Below are the code and all the weights of a small trained network. Each question names an input and a class and asks about switching units off, where a switched-off unit gives its printed mean instead of its output.

import numpy as np


def w(rows, s, z=0):
    codes = np.array(rows[::2]) - 128.0
    scale = np.full(codes.shape[1], s)
    scale[-1] = z or s
    return codes * scale


def norm(h):
    return h / np.sqrt((h * h).mean(-1, keepdims=True) + 1e-5)


def f(y):
    return y / 2 * (1 + np.tanh(0.7978845608 * (y + 0.044715 * y**3)))


def log_softmax(a):
    a = a - a.max(-1, keepdims=True)
    return a - np.log(np.exp(a).sum(-1, keepdims=True))


def net(x, mask):
    res = np.array(x, float).reshape(1, 2) / 4 @ E
    u = 0
    for l in range(4):
        y = f(norm(res) @ A[l][:, :-1].T + A[l][:, -1])
        res = res + np.where(mask[u : u + 4], y, B[l][:, -1]) @ B[l][:, :-1]
        u += 4
    return log_softmax(norm(res)[-1] @ U[:, :-1].T + U[:, -1])


A, B = {}, {}
E = w([
[63,136,67,199,167,218,242,116,19],'x0',
[89,106,61,75,254,217,90,223,190],'x1',
],0.0083)
A[0] = w([
[57,172,158,105,75,113,65,187,114,29],'0.n0',
[69,124,92,77,93,244,240,75,134,150],'0.n1',
[182,119,234,116,52,210,96,229,213,175],'0.n2',
[181,215,144,3,115,162,102,107,152,2],'0.n3',
],0.0047,0.005)
B[0] = w([
[87,30,58,150,137,225,207,9,53,100],'0.n0',
[153,105,163,109,120,79,82,157,101,254],'0.n1',
[129,204,96,188,82,96,149,112,107,224],'0.n2',
[69,98,60,70,92,193,78,121,121,118],'0.n3',
],0.012,0.0041)
A[1] = w([
[130,214,160,193,122,123,144,148,143,111],'1.n0',
[71,90,89,174,119,187,168,141,2,55],'1.n1',
[170,124,175,87,76,137,60,120,178,3],'1.n2',
[169,161,170,133,118,59,82,199,84,92],'1.n3',
],0.0099,0.0039)
B[1] = w([
[122,17,136,124,183,199,77,146,96,187],'1.n0',
[9,233,69,78,52,54,127,64,144,234],'1.n1',
[51,226,77,93,52,103,121,104,157,171],'1.n2',
[125,62,68,228,134,254,47,148,122,255],'1.n3',
],0.0096,0.0082)
A[2] = w([
[204,84,205,219,48,84,221,13,2,141],'2.n0',
[197,21,215,39,171,130,209,128,152,1],'2.n1',
[127,145,78,57,233,130,179,167,192,75],'2.n2',
[228,142,127,112,57,129,80,133,160,205],'2.n3',
],0.0089,0.0067)
B[2] = w([
[249,143,182,107,206,96,148,154,221,244],'2.n0',
[104,141,179,176,146,82,78,166,165,123],'2.n1',
[188,90,202,151,193,104,191,184,169,201],'2.n2',
[111,144,139,72,184,86,225,112,92,255],'2.n3',
],0.012,0.0057)
A[3] = w([
[126,138,152,129,223,154,201,178,173,98],'3.n0',
[53,245,63,62,42,67,22,49,190,129],'3.n1',
[2,217,18,95,75,21,126,32,136,36],'3.n2',
[81,64,170,95,157,98,167,232,127,5],'3.n3',
],0.008,0.0019)
B[3] = w([
[191,150,140,182,137,75,119,28,106,177],'3.n0',
[55,162,82,100,73,187,184,61,62,244],'3.n1',
[66,188,76,114,2,171,203,146,109,254],'3.n2',
[172,104,199,93,115,127,130,71,192,148],'3.n3',
],0.014,0.015)
U = w([
[81,242,62,93,22,183,214,57,78,251],'0',
[247,171,181,200,217,75,174,49,192,254],'1',
[137,46,53,232,166,218,33,166,74,99],'2',
[83,127,222,41,144,154,129,191,101,2],'3',
[97,111,205,19,130,129,110,185,122,2],'4',
[107,87,189,55,96,103,109,198,124,2],'5',
],0.012,0.0068)

Each question gives the input, the list of numbers given to net, and the class t.
The units are the neurons (one row each of A and B). Each row of codes is followed by its name. A weight is (code - 128) times the scale printed after its matrix; where a second scale follows, it is the last column's (A, B and U).
mask holds one flag per neuron, layer by layer. A switched-off neuron (its flag False) gives its mean, the last column of its row in B, instead of its output. The means were averaged over made-up inputs and are rounded, as every weight is.
A unit's drop is (log p(t) with every unit on - log p(t) with that unit switched off) / (log p(t) with every unit on - log p(t) with every unit switched off).
The circuit of an input: a set's keep is (log p(t) with only the set's units on - log p(t) with every unit switched off) / (log p(t) with every unit on - log p(t) with every unit switched off). Starting from the 12 units with the biggest drops (on a tie, the unit counted first), units are removed one at a time, each time the one whose removal leaves the highest keep (on an exact tie, the one counted first), for as long as the keep stays at least 0.8.
circuit, biggest first: the units of the circuit, biggest drop first
unit that matters most: the unit with the biggest drop
k most important neurons: the k neurons with the biggest drops, biggest first
drop of u: that unit's drop, to one decimal
input [4,-5], class 1: 2 most important neurons : 2.n0, 1.n2
input [5,-8], class 1: circuit, biggest first : 2.n0
input [1,0], class 2: circuit, biggest first : 1.n3, 3.n2
input [-1,-2], class 2: 2 most important neurons : 3.n2, 3.n1
input [2,-3], class 2: 2 most important neurons : 1.n3, 3.n2
input [-6,-7], class 1: 4 most important neurons : 1.n1, 2.n0, 3.n2, 0.n2
input [-1,0], class 2: 2 most important neurons : 0.n2, 1.n0
input [3,-3], class 2: 4 most important neurons : 0.n1, 1.n3, 0.n0, 1.n2
input [0,-3], class 2: 4 most important neurons : 1.n0, 1.n3, 3.n2, 3.n1
input [-1,3], class 2: 2 most important neurons : 0.n2, 1.n0
input [2,3], class 2: 2 most important neurons : 0.n1, 3.n2
input [3,-2], class 2: 2 most important neurons : 0.n1, 0.n0
input [-2,-4], class 1: drop of 0.n1 : 0.7
input [1,-2], class 2: unit that matters most : 1.n3
input [-4,-8], class 1: drop of 2.n0 : 0.3
input [5,-7], class 1: drop of 2.n0 : 1.2
input [-5,6], class 1: drop of 2.n2 : 0.7
